Here is a tiny trained network, its code and every weight. The questions are about switching its units off for an input and a target symbol, where a switched-off unit gives its printed mean instead of its output.

import numpy as np


def w(rows, s, z=0):
    codes = np.array(rows[::2]) - 128.0
    scale = np.full(codes.shape[1], s)
    scale[-1] = z or s
    return codes * scale


def f(y):
    return y / 2 * (1 + np.tanh(0.7978845608 * (y + 0.044715 * y**3)))


def softmax(a):
    e = np.exp(a - a.max(-1, keepdims=True))
    return e / e.sum(-1, keepdims=True)


def log_softmax(a):
    a = a - a.max(-1, keepdims=True)
    return a - np.log(np.exp(a).sum(-1, keepdims=True))


def net(x, mask):
    ids = ['γεηλπστφ'.index(c) for c in x.split()]
    T = len(ids)
    res = E[ids] + P[:T]
    u = 0
    for l in range(3):
        r = res
        for j in range(2):
            rows = slice(2 * j, 2 * j + 2)
            q, k, v = (r @ M[l][rows].T for M in (Q, K, V))
            z = softmax(np.where(np.tri(T) > 0, q @ k.T / 2**0.5, -1e9)) @ v
            o = O[l][rows]
            res = res + np.where(mask[u + j], z, o[:, -1]) @ o[:, :-1]
        u += 2
        y = f(res @ A[l][:, :-1].T + A[l][:, -1])
        res = res + np.where(mask[u : u + 4], y, B[l][:, -1]) @ B[l][:, :-1]
        u += 4
    return log_softmax(res[-1] @ U[:, :-1].T + U[:, -1])


Q, K, V, O, A, B = {}, {}, {}, {}, {}, {}
E = w([
[159,132,86,76,83,188,218,81,41,199,182],'γ',
[9,199,136,113,103,214,154,179,201,127,127],'ε',
[176,243,94,27,118,63,160,45,187,107,87],'η',
[109,35,220,149,184,74,129,112,220,39,154],'λ',
[139,99,171,165,178,25,57,72,100,144,170],'π',
[171,80,146,196,194,160,154,100,225,31,114],'σ',
[53,38,240,137,103,78,226,168,159,222,195],'τ',
[252,92,119,148,77,87,80,132,142,174,219],'φ',
],0.015)
P = w([
[131,109,167,69,64,99,105,145,89,72,9],'0',
[144,130,154,251,156,211,146,187,9,189,182],'1',
[141,160,166,212,164,148,125,147,68,176,159],'2',
[141,159,155,184,159,144,128,146,92,163,153],'3',
[131,159,158,149,144,126,120,122,119,155,159],'4',
[116,193,146,101,157,93,133,98,146,141,125],'5',
[129,154,143,105,137,120,118,118,150,150,170],'6',
[121,144,138,84,119,96,119,118,145,143,209],'7',
[97,163,126,37,137,73,131,87,154,134,188],'8',
[91,149,127,1,130,58,134,67,159,123,195],'9',
],0.0092)
Q[0] = w([
[135,134,35,182,65,80,2,95,125,26,98],'L0H1',
[117,109,240,176,117,92,171,165,152,96,109],'L0H1',
[85,152,112,124,187,130,155,173,182,112,197],'L0H2',
[139,69,111,168,84,51,150,100,103,80,137],'L0H2',
],0.0085)
K[0] = w([
[194,144,14,111,194,83,78,116,161,56,161],'L0H1',
[24,1,123,194,244,68,150,183,159,81,182],'L0H1',
[90,113,156,46,61,155,194,191,183,84,160],'L0H2',
[124,95,160,147,211,99,74,104,148,149,175],'L0H2',
],0.0062)
V[0] = w([
[253,147,145,222,113,168,96,56,118,98,148],'L0H1',
[113,122,146,183,134,122,91,102,63,143,100],'L0H1',
[134,145,29,68,110,168,138,124,74,96,108],'L0H2',
[68,88,125,143,71,102,27,191,82,107,93],'L0H2',
],0.0063)
O[0] = w([
[67,117,175,95,74,95,231,212,176,150,211,2],'L0H1',
[192,111,55,30,109,72,12,66,117,157,239,103],'L0H1',
[72,50,191,233,80,2,131,179,174,87,206,54],'L0H2',
[109,110,145,75,131,150,135,247,134,45,97,119],'L0H2',
],0.007,0.0048)
A[0] = w([
[127,193,153,101,132,65,152,113,108,125,166,7],'L0N1',
[153,111,82,137,113,169,112,136,178,236,186,203],'L0N2',
[34,133,104,111,145,116,148,190,96,161,168,42],'L0N3',
[120,2,182,238,167,54,130,102,113,101,119,234],'L0N4',
],0.0066,0.0017)
B[0] = w([
[125,12,186,97,103,111,159,57,145,75,191,150],'L0N1',
[79,161,174,90,159,36,217,51,157,34,61,255],'L0N2',
[100,112,37,252,130,95,46,2,70,231,246,150],'L0N3',
[182,205,162,132,112,244,105,80,108,150,34,151],'L0N4',
],0.0081,0.0044)
Q[1] = w([
[93,102,118,110,135,110,54,255,112,101,127],'L1H1',
[121,216,88,111,72,113,139,126,174,125,102],'L1H1',
[138,119,140,116,102,129,153,84,106,157,145],'L1H2',
[87,80,100,117,139,72,157,235,92,133,93],'L1H2',
],0.0077)
K[1] = w([
[93,125,43,127,172,124,105,132,176,131,249],'L1H1',
[72,90,103,129,95,170,95,156,134,156,73],'L1H1',
[154,77,106,84,108,101,153,66,124,115,80],'L1H2',
[141,121,138,238,170,147,179,2,134,94,182],'L1H2',
],0.0073)
V[1] = w([
[25,217,125,220,76,135,32,96,125,195,204],'L1H1',
[128,116,143,109,115,140,198,251,89,164,119],'L1H1',
[175,175,201,213,163,204,177,3,59,198,115],'L1H2',
[129,161,92,222,94,124,186,138,193,158,52],'L1H2',
],0.0053)
O[1] = w([
[122,60,103,81,120,150,115,106,147,127,107,2],'L1H1',
[165,124,104,136,120,210,140,119,121,125,127,159],'L1H1',
[143,126,154,121,125,93,116,89,151,127,250,125],'L1H2',
[119,170,134,93,87,142,113,149,154,95,176,194],'L1H2',
],0.015,0.002)
A[1] = w([
[31,178,178,162,81,203,40,112,45,189,144,250],'L1N1',
[74,150,215,47,163,253,72,180,230,227,143,170],'L1N2',
[212,181,105,149,63,109,69,81,87,140,102,74],'L1N3',
[212,131,220,31,26,230,100,25,126,156,73,43],'L1N4',
],0.005,0.0021)
B[1] = w([
[146,190,134,159,127,94,160,68,98,49,94,236],'L1N1',
[164,76,75,62,177,89,159,73,83,166,180,255],'L1N2',
[38,75,66,254,101,101,163,192,21,133,40,136],'L1N3',
[157,119,86,193,161,119,79,184,103,116,179,191],'L1N4',
],0.0094,0.007)
Q[2] = w([
[67,51,144,125,1,139,62,186,119,169,112],'L2H1',
[52,80,140,164,108,218,141,211,191,168,87],'L2H1',
[162,95,72,120,128,137,139,206,138,191,116],'L2H2',
[99,64,95,144,63,128,51,232,149,163,146],'L2H2',
],0.007)
K[2] = w([
[218,126,100,138,243,77,181,86,144,190,224],'L2H1',
[95,195,122,111,234,116,148,171,184,220,221],'L2H1',
[161,110,106,112,194,35,97,159,145,171,165],'L2H2',
[184,202,107,126,162,183,212,2,96,133,199],'L2H2',
],0.0062)
V[2] = w([
[168,140,52,132,3,197,197,110,109,128,167],'L2H1',
[245,125,208,219,125,117,130,205,168,230,94],'L2H1',
[190,105,106,142,243,223,55,119,48,115,90],'L2H2',
[100,213,203,143,124,200,123,203,209,66,143],'L2H2',
],0.0059)
O[2] = w([
[201,40,74,105,159,53,194,184,102,32,179,125],'L2H1',
[161,98,183,125,128,192,133,57,195,52,71,155],'L2H1',
[188,98,125,169,153,99,158,142,181,199,110,255],'L2H2',
[160,141,1,136,49,202,170,129,142,158,158,198],'L2H2',
],0.0095,0.0084)
A[2] = w([
[152,26,176,137,171,175,253,143,182,201,137,252],'L2N1',
[163,100,105,129,42,180,168,165,97,88,187,225],'L2N2',
[126,59,147,153,108,78,51,102,222,106,215,189],'L2N3',
[129,79,130,69,189,46,219,152,77,44,161,47],'L2N4',
],0.0054,0.0025)
B[2] = w([
[75,105,48,137,55,22,78,76,74,71,199,254],'L2N1',
[107,125,125,134,229,123,2,102,227,77,55,188],'L2N2',
[146,221,146,216,168,140,213,185,58,177,175,162],'L2N3',
[123,101,158,158,144,206,100,135,169,166,177,186],'L2N4',
],0.0085,0.0092)
U = w([
[204,255,172,177,194,81,95,146,22,37,90,206],'γ',
[95,152,101,132,166,79,108,197,101,131,124,138],'ε',
[97,126,160,63,160,81,112,76,203,115,177,165],'η',
[130,116,202,153,73,194,125,127,132,164,136,67],'λ',
[100,181,196,78,109,133,64,139,40,68,140,60],'π',
[92,105,207,147,166,169,127,169,106,96,157,111],'σ',
[60,123,186,141,176,96,103,128,145,115,99,2],'τ',
[124,70,177,100,117,130,177,121,108,57,99,109],'φ',
],0.0046,0.005)

Each question gives the input, a string of symbols that net reads in full, and the target symbol t.
The units are the heads (2 rows each of Q, K, V and O) and the neurons (one row each of A and B). Each row of codes is followed by its name. A weight is (code - 128) times the scale printed after its matrix; where a second scale follows, it is the last column's (O, A, B and U).
mask holds one flag per unit, layer by layer, with each layer's heads first. A switched-off unit (its flag False) gives its mean, the last column of its rows in O or B, instead of its output. The means were averaged over made-up inputs and are rounded, as every weight is.
A unit's drop is (log p(t) with every unit on - log p(t) with that unit switched off) / (log p(t) with every unit on - log p(t) with every unit switched off).
The circuit of an input: a set's keep is (log p(t) with only the set's units on - log p(t) with every unit switched off) / (log p(t) with every unit on - log p(t) with every unit switched off). Starting from the 12 units with the biggest drops (on a tie, the unit counted first), units are removed one at a time, each time the one whose removal leaves the highest keep (on an exact tie, the one counted first), for as long as the keep stays at least 0.8.
units of the circuit, in order: the units of the circuit, biggest drop first
unit that matters most: the unit with the biggest drop
k most important neurons: the k neurons with the biggest drops, biggest first
k most important neurons of layer l: the k neurons of layer l with the biggest drops, biggest first
which heads matter: for each layer, one digit per head in row order, 1 if its drop is at least 0.15 and else 0, layers parted by /
input λ τ γ λ ε, target λ: 3 most important neurons => L1N2, L2N1, L2N2
input σ η π τ σ, target η: units of the circuit, in order => L1H2
input τ ε π τ φ π φ τ ε γ, target γ: units of the circuit, in order => L0H2, L1H1
input γ η φ ε ε, target σ: 2 most important neurons => L2N4, L2N3
input σ τ γ φ, target η: 2 most important neurons => L0N2, L2N2
input γ φ λ π τ, target σ: which heads matter => 01 / 01 / 11
input τ η ε λ ε σ λ ε τ, target γ: units of the circuit, in order => L0H1, L2N3, L2H2, L1H2
input ε ε ε, target η: 2 most important neurons => L1N2, L0N3
input ε τ τ γ γ, target ε: units of the circuit, in order => L2H1, L1H1
input ε η η γ π ε λ ε ε σ, target ε: units of the circuit, in order => L2H1, L1N1
input λ ε φ τ ε ε φ, target λ: units of the circuit, in order => L2H1, L1H1, L1N2
input ε γ ε ε γ ε τ, target ε: which heads matter => 00 / 11 / 11
input ε τ ε λ λ η σ τ ε π, target ε: units of the circuit, in order => L2H1, L1N1
input ε τ τ η φ τ φ π, target ε: 2 most important neurons of layer 1 => L1N1, L1N2
input φ τ ε ε γ γ, target φ: 2 most important neurons => L0N2, L1N2
input σ γ η, target η: unit that matters most => L0H1
input ε τ φ φ, target ε: 2 most important neurons => L1N1, L1N2
input τ ε φ σ η τ λ, target γ: 2 most important neurons of layer 2 => L2N3, L2N4
input γ ε ε λ φ φ η, target σ: which heads matter => 00 / 00 / 11
input φ γ γ γ ε ε τ λ, target γ: units of the circuit, in order => L0N4
input λ ε τ τ ε ε η σ φ ε, target λ: which heads matter => 01 / 10 / 11
input φ λ σ λ τ φ φ φ γ σ, target φ: which heads matter => 11 / 01 / 10
input ε ε ε σ τ η, target ε: 2 most important neurons => L1N1, L0N2
input λ γ τ ε ε ε τ γ γ, target λ: 2 most important neurons => L1N2, L0N3
input η ε λ γ λ λ η φ γ, target π: which heads matter => 01 / 10 / 11
input λ ε γ τ τ γ π φ η, target λ: 2 most important neurons of layer 1 => L1N2, L1N1
input η ε π ε λ ε ε ε γ τ, target π: which heads matter => 01 / 10 / 01
